Here is a tiny trained network, its code and every weight. The questions are about switching its units off for an input and a target symbol, where a switched-off unit gives its printed mean instead of its output.

import numpy as np


def w(rows, s, z=0):
    codes = np.array(rows[::2]) - 128.0
    scale = np.full(codes.shape[1], s)
    scale[-1] = z or s
    return codes * scale


def f(y):
    return y / 2 * (1 + np.tanh(0.7978845608 * (y + 0.044715 * y**3)))


def softmax(a):
    e = np.exp(a - a.max(-1, keepdims=True))
    return e / e.sum(-1, keepdims=True)


def log_softmax(a):
    a = a - a.max(-1, keepdims=True)
    return a - np.log(np.exp(a).sum(-1, keepdims=True))


def net(x, mask):
    ids = ['ΓΘΨβεζμξστφ'.index(c) for c in x.split()]
    T = len(ids)
    res = E[ids] + P[:T]
    u = 0
    for l in range(2):
        q, k, v = (res @ M[l].T for M in (Q, K, V))
        z = softmax(np.where(np.tri(T) > 0, q @ k.T / 3**0.5, -1e9)) @ v
        res = res + np.where(mask[u], z, O[l][:, -1]) @ O[l][:, :-1]
        u += 1
        y = f(res @ A[l][:, :-1].T + A[l][:, -1])
        res = res + np.where(mask[u : u + 12], y, B[l][:, -1]) @ B[l][:, :-1]
        u += 12
    return log_softmax(res[-1] @ U[:, :-1].T + U[:, -1])


Q, K, V, O, A, B = {}, {}, {}, {}, {}, {}
E = w([
[143,254,24,40,193,103,128,112,107,189,61],'Γ',
[161,109,159,147,143,34,59,142,53,103,69],'Θ',
[145,175,137,160,90,145,200,141,201,150,129],'Ψ',
[219,151,114,170,85,112,176,180,128,125,125],'β',
[74,141,195,125,105,122,151,63,148,152,96],'ε',
[147,121,145,99,81,141,194,93,111,118,141],'ζ',
[82,141,191,164,139,48,64,84,110,115,60],'μ',
[183,178,147,198,127,58,72,174,130,147,75],'ξ',
[212,123,118,188,118,74,99,191,68,104,102],'σ',
[197,78,99,95,75,83,116,158,70,86,138],'τ',
[104,91,182,79,117,77,95,75,69,92,91],'φ',
],0.0093)
P = w([
[112,38,78,213,119,254,92,57,177,96,1],'0',
[43,156,127,189,138,233,140,169,116,45,144],'1',
[55,146,106,179,129,215,122,151,128,86,170],'2',
[72,150,106,164,129,189,126,138,138,99,171],'3',
[84,150,105,149,137,180,124,136,140,120,176],'4',
[99,153,108,132,135,161,121,128,155,117,177],'5',
[109,159,106,121,137,150,120,122,150,132,178],'6',
[120,164,106,109,143,139,124,118,156,137,175],'7',
[123,164,100,103,141,126,125,114,157,142,184],'8',
[130,165,101,92,144,120,125,106,161,146,183],'9',
[141,165,101,85,145,112,125,105,160,151,181],'10',
[148,168,99,80,145,102,127,99,160,152,183],'11',
[158,162,102,73,150,98,125,97,165,150,186],'12',
],0.0057)
Q[0] = w([
[162,236,93,85,126,197,219,240,150,128,188],'0.h1',
[87,77,151,105,47,143,205,80,194,131,248],'0.h1',
[35,187,154,67,166,141,191,2,106,67,51],'0.h1',
],0.0087)
K[0] = w([
[178,117,15,120,152,216,181,132,180,160,39],'0.h1',
[80,126,189,65,82,128,188,153,147,123,242],'0.h1',
[80,107,89,100,163,173,150,11,144,132,33],'0.h1',
],0.011)
V[0] = w([
[239,128,56,189,119,75,90,255,117,98,97],'0.h1',
[105,47,225,101,175,60,16,126,36,112,102],'0.h1',
[197,39,39,45,79,166,207,110,12,60,141],'0.h1',
],0.0079)
O[0] = w([
[34,91,135,129,183,157,184,31,163,86,168,253],'0.h1',
[108,159,125,165,114,137,253,185,149,188,136,161],'0.h1',
[153,199,189,192,181,139,120,100,123,216,73,90],'0.h1',
],0.005,0.00055)
A[0] = w([
[166,51,120,99,144,164,144,191,142,136,148,2],'0.n1',
[235,82,82,232,143,105,142,245,157,135,153,33],'0.n2',
[176,114,131,108,64,226,230,160,147,118,197,81],'0.n3',
[107,88,185,116,110,98,102,74,171,75,152,152],'0.n4',
[82,82,118,117,79,55,196,242,166,147,136,16],'0.n5',
[125,103,179,131,134,118,182,135,163,105,161,183],'0.n6',
[78,150,230,188,130,128,133,79,204,157,96,71],'0.n7',
[130,67,186,185,184,99,224,104,135,141,178,45],'0.n8',
[197,109,202,126,87,126,131,196,104,194,115,71],'0.n9',
[128,43,201,155,157,61,56,167,43,82,123,102],'0.n10',
[138,82,143,117,94,131,107,177,101,104,175,74],'0.n11',
[63,29,187,57,51,151,177,54,124,119,130,47],'0.n12',
],0.013,0.0046)
B[0] = w([
[174,71,27,64,190,148,210,110,253,131,69,51],'0.n1',
[26,163,123,171,115,126,98,183,168,105,105,124],'0.n2',
[25,135,122,216,141,95,104,193,152,97,110,157],'0.n3',
[175,138,151,133,139,135,151,125,99,163,132,249],'0.n4',
[195,107,160,88,151,143,106,81,109,168,157,114],'0.n5',
[150,159,138,107,97,140,83,101,104,150,96,230],'0.n6',
[57,146,103,188,116,111,111,195,161,68,125,188],'0.n7',
[191,118,134,62,106,124,127,99,120,162,146,129],'0.n8',
[195,111,134,93,152,137,122,62,101,154,161,127],'0.n9',
[64,171,100,175,111,131,111,177,190,99,113,228],'0.n10',
[123,159,108,150,161,146,113,89,138,149,119,99],'0.n11',
[79,151,85,209,132,143,112,173,173,82,136,144],'0.n12',
],0.017,0.0019)
Q[1] = w([
[143,254,110,126,105,86,72,103,91,93,105],'1.h1',
[141,121,144,124,125,119,155,142,127,111,113],'1.h1',
[117,114,147,112,153,97,152,134,167,119,125],'1.h1',
],0.074)
K[1] = w([
[137,175,70,2,230,30,118,121,153,173,129],'1.h1',
[136,120,161,143,136,123,137,116,131,94,75],'1.h1',
[183,90,114,240,109,132,157,182,165,88,91],'1.h1',
],0.039)
V[1] = w([
[135,105,115,67,90,86,134,183,101,50,245],'1.h1',
[42,78,170,77,136,115,93,22,171,73,111],'1.h1',
[157,80,104,121,115,85,7,155,79,119,52],'1.h1',
],0.018)
O[1] = w([
[175,157,146,98,171,158,129,159,84,59,47,79],'1.h1',
[148,181,133,129,209,60,107,124,148,75,219,65],'1.h1',
[112,200,127,133,119,129,135,1,108,92,88,254],'1.h1',
],0.0086,0.0059)
A[1] = w([
[125,82,116,122,130,133,129,136,179,181,148,107],'1.n1',
[156,85,135,104,143,163,145,191,124,140,107,93],'1.n2',
[196,119,198,98,99,128,127,102,91,162,151,154],'1.n3',
[141,123,159,116,180,147,117,178,116,89,127,122],'1.n4',
[114,153,130,136,131,121,135,105,134,114,125,10],'1.n5',
[159,96,139,118,158,128,117,178,155,154,152,103],'1.n6',
[225,96,174,82,120,116,127,92,99,146,136,100],'1.n7',
[251,55,159,62,136,115,150,58,148,133,135,41],'1.n8',
[114,132,132,125,113,151,135,126,118,121,91,38],'1.n9',
[107,70,127,102,113,147,141,128,152,137,90,104],'1.n10',
[125,79,105,124,118,133,152,157,150,168,125,40],'1.n11',
[178,90,159,93,95,135,138,82,122,168,151,85],'1.n12',
],0.02,0.014)
B[1] = w([
[103,84,106,81,90,84,83,138,81,110,114,150],'1.n1',
[108,104,253,108,99,134,105,149,113,134,169,127],'1.n2',
[156,125,114,65,179,127,103,133,90,134,165,254],'1.n3',
[128,78,124,96,85,113,174,96,155,165,95,120],'1.n4',
[103,84,124,83,137,163,172,128,76,204,152,132],'1.n5',
[94,153,111,164,202,197,175,138,109,79,112,146],'1.n6',
[123,91,139,190,117,98,184,146,244,130,129,178],'1.n7',
[87,98,104,52,97,169,154,104,45,147,56,140],'1.n8',
[97,75,147,153,213,76,95,120,131,172,105,137],'1.n9',
[148,167,81,156,153,128,166,183,96,171,151,128],'1.n10',
[172,125,92,150,160,201,89,41,241,157,124,140],'1.n11',
[90,132,140,210,95,138,155,138,169,118,90,168],'1.n12',
],0.024,0.0063)
U = w([
[199,190,123,25,148,143,112,84,3,122,120,225],'Γ',
[123,116,130,101,159,130,173,109,144,115,112,95],'Θ',
[73,150,132,136,163,113,135,68,99,160,201,45],'Ψ',
[94,115,155,131,163,180,87,122,117,130,150,52],'β',
[113,137,188,139,144,124,134,167,80,163,138,74],'ε',
[167,154,137,158,214,56,105,120,206,92,240,138],'ζ',
[76,83,127,102,116,71,76,122,92,128,146,49],'μ',
[107,137,141,164,220,91,109,105,92,160,108,29],'ξ',
[144,149,70,160,121,147,122,161,92,192,138,81],'σ',
[73,142,87,144,179,119,146,150,67,97,156,46],'τ',
[73,216,169,222,70,135,114,92,110,85,57,253],'φ',
],0.0049,0.0076)

Each question gives the input, a string of symbols that net reads in full, and the target symbol t.
The units are the heads (3 rows each of Q, K, V and O) and the neurons (one row each of A and B). Each row of codes is followed by its name. A weight is (code - 128) times the scale printed after its matrix; where a second scale follows, it is the last column's (O, A, B and U).
mask holds one flag per unit, layer by layer, with each layer's heads first. A switched-off unit (its flag False) gives its mean, the last column of its rows in O or B, instead of its output. The means were averaged over made-up inputs and are rounded, as every weight is.
A unit's drop is (log p(t) with every unit on - log p(t) with that unit switched off) / (log p(t) with every unit on - log p(t) with every unit switched off).
unit that matters most: the unit with the biggest drop
top k neurons: the k neurons with the biggest drops, biggest first
k most important neurons of layer l: the k neurons of layer l with the biggest drops, biggest first
input ξ ε σ Θ μ φ σ ζ β ε, target Γ: unit that matters most : 0.h1
input σ ζ Θ Θ ξ μ ζ Θ, target ζ: 4 most important neurons of layer 0 : 0.n10, 0.n8, 0.n3, 0.n5
input ε Ψ σ μ φ σ, target Γ: 4 most important neurons of layer 0 : 0.n8, 0.n2, 0.n7, 0.n12
input Θ Ψ φ Γ ζ μ Θ ξ, target β: 4 most important neurons of layer 1 : 1.n11, 1.n6, 1.n2, 1.n1
input Θ σ μ Γ, target β: 3 most important neurons of layer 1 : 1.n11, 1.n2, 1.n6
input φ ζ ζ ζ Θ μ ε ξ σ Θ ζ ζ ξ, target Γ: top 2 neurons : 0.n2, 0.n9
input τ ε ζ ε ε ζ φ σ ε Ψ ε, target Θ: 2 most important neurons of layer 1 : 1.n7, 1.n8
input Θ μ ε φ σ τ Θ Γ Θ, target β: top 4 neurons : 1.n11, 1.n2, 1.n6, 1.n1
input σ μ Γ ζ τ β Ψ φ, target τ: 2 most important neurons of layer 1 : 1.n6, 1.n1
input μ φ ζ σ Ψ ζ ξ φ ζ σ Θ φ, target ζ: top 3 neurons : 1.n7, 0.n3, 0.n12
input φ β φ, target Γ: top 4 neurons : 0.n4, 1.n3, 0.n8, 0.n10
input σ σ μ σ, target ζ: 3 most important neurons of layer 0 : 0.n8, 0.n12, 0.n6
input φ ξ σ ζ β ζ μ Ψ β, target Γ: top 4 neurons : 0.n3, 0.n2, 0.n10, 0.n7
input ζ ξ Θ φ Ψ ε ξ ξ, target ζ: top 2 neurons : 1.n7, 1.n3
input β μ ε β, target Γ: top 2 neurons : 0.n3, 1.n3
input φ ζ σ τ μ τ φ ζ Ψ ε φ, target ζ: top 3 neurons : 1.n7, 0.n10, 0.n9
input τ β β ζ Ψ ζ, target Γ: 3 most important neurons of layer 0 : 0.n12, 0.n7, 0.n10
input Γ Ψ φ ξ ξ, target Ψ: unit that matters most : 1.h1
input φ Ψ μ ε Θ φ μ ξ φ ζ ε Θ, target Γ: top 3 neurons : 0.n5, 0.n10, 0.n2
input ε β ζ τ τ φ σ φ Θ μ ξ Θ, target Γ: top neuron : 0.n10
input ζ ζ Θ τ ζ ζ ζ β ζ ζ, target Θ: 3 most important neurons of layer 1 : 1.n7, 1.n8, 1.n3
input ε ξ Θ φ ε, target Γ: top 2 neurons : 0.n7, 0.n8
input φ ε β τ, target φ: 2 most important neurons of layer 1 : 1.n3, 1.n5
input Θ φ φ Γ, target β: top 2 neurons : 1.n11, 0.n6
input Ψ τ β ζ Θ ε Θ Θ Θ ξ φ ζ ζ, target ζ: 2 most important neurons of layer 0 : 0.n3, 0.n10
input Γ Θ σ ξ φ μ ζ ξ β φ σ ζ ε, target Ψ: top 2 neurons : 1.n5, 0.n4
